Here is a tiny trained network, its code and every weight. The questions are about switching its units off for an input and a class, where a switched-off unit gives its printed mean instead of its output.

import numpy as np


def w(rows, s, z=0):
    codes = np.array(rows[::2]) - 128.0
    scale = np.full(codes.shape[1], s)
    scale[-1] = z or s
    return codes * scale


def f(y):
    return y / 2 * (1 + np.tanh(0.7978845608 * (y + 0.044715 * y**3)))


def log_softmax(a):
    a = a - a.max(-1, keepdims=True)
    return a - np.log(np.exp(a).sum(-1, keepdims=True))


def net(x, mask):
    res = np.array(x, float).reshape(1, 8) / 4 @ E
    y = f(res @ A[0][:, :-1].T + A[0][:, -1])
    res = res + np.where(mask, y, B[0][:, -1]) @ B[0][:, :-1]
    return log_softmax(res[-1] @ U[:, :-1].T + U[:, -1])


A, B = {}, {}
E = w([
[129,128,128],'x0',
[11,128,116],'x1',
[128,128,128],'x2',
[128,128,128],'x3',
[128,34,139],'x4',
[128,128,128],'x5',
[119,140,209],'x6',
[127,128,128],'x7',
],0.011)
A[0] = w([
[152,104,135,140],'n0',
[122,127,126,118],'n1',
[138,131,130,151],'n2',
[125,129,129,104],'n3',
[128,129,129,124],'n4',
[129,128,129,131],'n5',
[126,127,126,128],'n6',
[127,128,129,115],'n7',
[127,128,127,128],'n8',
[133,127,127,177],'n9',
[127,128,129,121],'n10',
[117,146,253,203],'n11',
[134,127,124,182],'n12',
[127,129,130,117],'n13',
[125,129,129,102],'n14',
[126,129,129,85],'n15',
[135,127,128,164],'n16',
[58,65,130,81],'n17',
[130,128,129,136],'n18',
[135,127,128,171],'n19',
[134,118,58,254],'n20',
[131,127,124,154],'n21',
[36,130,116,189],'n22',
[126,128,127,120],'n23',
[122,130,129,114],'n24',
[135,127,126,192],'n25',
[55,205,110,121],'n26',
[126,129,130,104],'n27',
[136,127,125,191],'n28',
[196,204,122,183],'n29',
[160,156,129,155],'n30',
[132,129,130,133],'n31',
[126,129,130,108],'n32',
[126,129,130,119],'n33',
[127,129,129,92],'n34',
[124,128,126,121],'n35',
[125,130,130,113],'n36',
[113,142,127,119],'n37',
[132,127,126,207],'n38',
[129,128,128,131],'n39',
[128,128,127,140],'n40',
[182,68,143,134],'n41',
[92,95,126,107],'n42',
[134,127,124,171],'n43',
[128,128,128,129],'n44',
[170,81,140,134],'n45',
],0.021,0.0059)
B[0] = w([
[149,127,148,156],'n0',
[127,128,119,127],'n1',
[125,127,144,138],'n2',
[128,125,121,123],'n3',
[128,126,128,127],'n4',
[128,128,129,129],'n5',
[128,130,125,128],'n6',
[128,126,126,125],'n7',
[128,129,127,128],'n8',
[128,133,140,143],'n9',
[128,127,126,126],'n10',
[131,2,136,254],'n11',
[128,138,144,146],'n12',
[128,125,125,126],'n13',
[128,125,121,123],'n14',
[128,124,120,120],'n15',
[128,132,143,140],'n16',
[47,125,75,193],'n17',
[128,128,132,130],'n18',
[128,133,144,142],'n19',
[125,224,139,214],'n20',
[128,136,136,136],'n21',
[137,130,19,250],'n22',
[128,128,125,126],'n23',
[129,125,119,126],'n24',
[128,136,147,150],'n25',
[216,138,78,249],'n26',
[128,124,122,123],'n27',
[128,139,148,150],'n28',
[42,129,181,241],'n29',
[100,122,155,170],'n30',
[127,126,134,130],'n31',
[128,124,123,124],'n32',
[128,125,125,126],'n33',
[128,124,122,121],'n34',
[128,129,122,127],'n35',
[129,124,122,125],'n36',
[138,124,111,140],'n37',
[128,135,141,155],'n38',
[128,128,129,129],'n39',
[128,130,130,131],'n40',
[191,132,170,206],'n41',
[94,124,99,157],'n42',
[128,138,142,142],'n43',
[128,128,128,128],'n44',
[176,130,159,187],'n45',
],0.082,0.012)
U = w([
[14,224,208,208],'0',
[237,227,205,218],'1',
[229,227,70,107],'2',
[2,216,72,112],'3',
[18,67,209,171],'4',
[242,74,203,98],'5',
[241,67,70,92],'6',
[8,61,72,6],'7',
],0.0034,0.0016)

Each question gives the input, the list of numbers given to net, and the class t.
The units are the neurons (one row each of A and B). Each row of codes is followed by its name. A weight is (code - 128) times the scale printed after its matrix; where a second scale follows, it is the last column's (A, B and U).
mask holds one flag per neuron, in row order. A switched-off neuron (its flag False) gives its mean, the last column of its row in B, instead of its output. The means were averaged over made-up inputs and are rounded, as every weight is.
A unit's drop is (log p(t) with every unit on - log p(t) with that unit switched off) / (log p(t) with every unit on - log p(t) with every unit switched off).
The circuit of an input: a set's keep is (log p(t) with only the set's units on - log p(t) with every unit switched off) / (log p(t) with every unit on - log p(t) with every unit switched off). Starting from the 12 units with the biggest drops (on a tie, the unit counted first), units are removed one at a time, each time the one whose removal leaves the highest keep (on an exact tie, the one counted first), for as long as the keep stays at least 0.8.
circuit, biggest first: the units of the circuit, biggest drop first
unit that matters most: the unit with the biggest drop
k most important neurons: the k neurons with the biggest drops, biggest first
drop when u is switched off: that unit's drop, to one decimal
input [6,-8,-4,-6,-1,-1,1,2], class 4: unit that matters most	n29
input [8,0,5,-2,4,2,1,-4], class 5: circuit, biggest first	n29, n22, n26
input [5,0,1,-3,2,-2,-7,-8], class 1: 4 most important neurons	n29, n22, n17, n26
input [-8,-8,5,-2,2,7,-1,-6], class 1: circuit, biggest first	n41, n11
input [-6,-1,8,-3,2,1,-3,-6], class 1: 3 most important neurons	n29, n22, n11
input [8,-8,-2,4,-1,-7,4,-4], class 4: 2 most important neurons	n29, n26
input [6,-4,0,-5,1,0,-3,-5], class 1: circuit, biggest first	n17, n41, n11
input [-6,3,7,-5,7,3,-1,-7], class 3: circuit, biggest first	n11, n17
input [-3,0,-3,5,6,7,1,2], class 5: 4 most important neurons	n29, n22, n41, n26
input [6,1,-6,-3,7,6,-6,-3], class 3: 2 most important neurons	n17, n26
input [1,1,-8,2,1,8,5,6], class 7: 3 most important neurons	n26, n41, n45
input [-6,5,-6,-7,0,-8,-1,8], class 2: 3 most important neurons	n29, n26, n11
input [-2,1,-2,-1,6,7,4,2], class 7: 4 most important neurons	n26, n17, n29, n42
input [-3,3,-6,6,1,0,-2,7], class 3: 2 most important neurons	n11, n41
input [2,-7,-4,2,1,-8,5,8], class 5: unit that matters most	n41
input [1,-1,2,2,2,-5,-5,5], class 1: 2 most important neurons	n29, n22
input [-6,-6,-5,-2,2,0,-3,-7], class 1: 2 most important neurons	n41, n11
input [8,-5,-4,4,0,-6,8,-4], class 4: 2 most important neurons	n26, n29
input [-5,-7,-7,0,4,1,0,4], class 1: drop when n11 is switched off	0.7
input [5,2,-7,-5,-2,7,-2,7], class 2: circuit, biggest first	n11
input [7,4,6,2,8,3,-1,7], class 3: drop when n11 is switched off	0.8
input [6,5,-5,8,6,4,0,-8], class 3: drop when n11 is switched off	1.2
